[[-0.088, -0.173, 0.110, -0.047, 0.052, -0.054], [-0.235, -0.274, -0.028, -0.018, -0.037, 0.059], [-0.253, 0.089, 0.080, -0.189, -0.177, -0.055], [-0.220, -0.285, -0.028, -0.002, -0.080, 0.051], [-0.018, 0.005, -0.022, -0.008, -0.010, 0.020], [-0.199, -0.254, 0.050, -0.031, -0.029, 0.030], [-0.108, -0.122, 0.102, -0.053, 0.066, -0.069], [-0.219, 0.153, -0.112, 0.002, 0.096, -0.083], [-0.024, -0.014, 0.017, 0.024, 0.006, -0.002], [-0.151, -0.074, -0.163, 0.053, 0.074, -0.219], [0.213, 0.165, 0.092, 0.154, -0.047, 0.027]]
Report the entry just right of 0.089.
Answer: 0.080
Report the entry just right of the smallest entry.
Answer: -0.028
The 2nd smallest entry -> -0.274
Report the entry just right of -0.014.
Answer: 0.017
Report the minimum.
Answer: -0.285
The entry just right of 0.096: -0.083
Report the second largest entry.
Answer: 0.165
The largest entry is 0.213

X =
3,5,6,4,7,5,6,2,5,5,3
4,5,4,3,3,4,3,6,4,5,4
3,4,6,4,6,5,6,4,6,4,4
5,4,1,6,6,6,2,3,6,3,5
6,3,1,6,6,6,3,1,5,4,4
3,6,3,5,2,3,3,5,3,3,5
5,6,2,6,6,7,3,5,7,4,6
4,4,4,7,6,4,5,1,3,5,3
3,5,3,7,4,2,3,2,3,3,6
5,5,4,5,6,6,5,4,6,5,5
3,6,4,6,5,4,3,4,2,4,2
4,5,4,4,5,5,3,6,3,4,4
3,4,5,4,6,6,5,4,5,5,4
Counting starts at 0.
The top-right entry -> 3
Report the entry in row 1 and column 0.
A: 4
The entry in row 0 and column 2: 6
The entry in the top-left corner: 3
The entry directly above the centre entry -> 3
The entry at row 2, column 0 -> 3
Report the bottom-right entry.
A: 4
Report the bottom-left entry.
A: 3
Report the entry in row 2 and column 1.
A: 4
Report the centre entry.
A: 7
Report the entry directly below the centre entry.
A: 4
Report the entry at row 1, column 1.
A: 5
The entry in row 2 and column 2 is 6
The entry at row 0, column 1 -> 5

Read these off the matrix that follows.
1) The first entry in reading order?
2) The 2nd smallest entry?
3) The entry just left of 1.25?
4) The second entry in reading order?
5) The entry just left of 2.62?
[[-0.24 -0.40  2.13  2.26 -0.01 -0.37 -0.66  0.23  0.94 -0.08  0.21  0.25
   1.70  0.25  0.30 -0.15]
 [ 0.30  0.63  1.31  1.96  0.15  0.47  0.90  2.45  1.34  1.73  2.41  1.28
  -0.03  2.05  2.02 -0.13]
 [ 1.72  1.15 -0.21  0.25  1.69  0.11  1.34  0.15  2.13  2.01  1.00 -0.15
  -0.06  1.83  1.50  1.93]
 [ 2.29  1.29  0.30 -0.50  2.51  0.87  0.98 -1.68  0.87  0.49 -1.44 -0.05
   2.63 -0.24 -0.90  2.99]
 [ 2.56  2.50  0.25 -0.64  2.52  2.62  2.27  0.22  0.12  0.83  0.08  1.67
   1.86  0.24  0.37  2.88]
 [ 1.52  1.68  0.70  0.55  1.41  1.63  1.63  1.34  0.73  1.34  1.25  1.51
   0.89  1.16  1.19  1.43]
 [ 0.82  0.71  1.21  1.26  0.84  0.57  0.75  0.78  1.00  0.87  0.81  0.78
   1.14  0.91  0.83  0.88]
 [ 1.31  1.93  1.77  0.79  1.30  3.01  1.57  1.58 -0.87 -0.04  0.66  2.81
   2.49 -0.22  0.41  1.24]]
1) -0.24
2) -1.44
3) 1.34
4) -0.40
5) 2.52

[-20  13  -8  -7  18   2 -84  -9 -42]
The entry just right of -20 is 13
Find the entry just left of 18.
A: -7
Find the entry just right of the centre entry.
A: 2
The entry just right of 2 -> -84

[[917 401 313 211 629 404 801 549 689 254 681 640 680 309 532 507]
 [246 468 445 540 372 404 546  91 467 405 152 354 224 331 361 504]]
Counting starts at 0.
The entry in the bottom-right corner is 504
The entry in row 0 and column 2?
Answer: 313
The entry just left of 445?
Answer: 468
The entry just left of the smallest entry?
Answer: 546
The top-right entry is 507
The bottom-left entry -> 246
The entry in row 1 and column 2?
Answer: 445
The bottom entry of the column that holds the smallest entry?
Answer: 91
The entry just left of 507?
Answer: 532
The entry at row 0, column 1 is 401
The entry at row 0, column 0?
Answer: 917
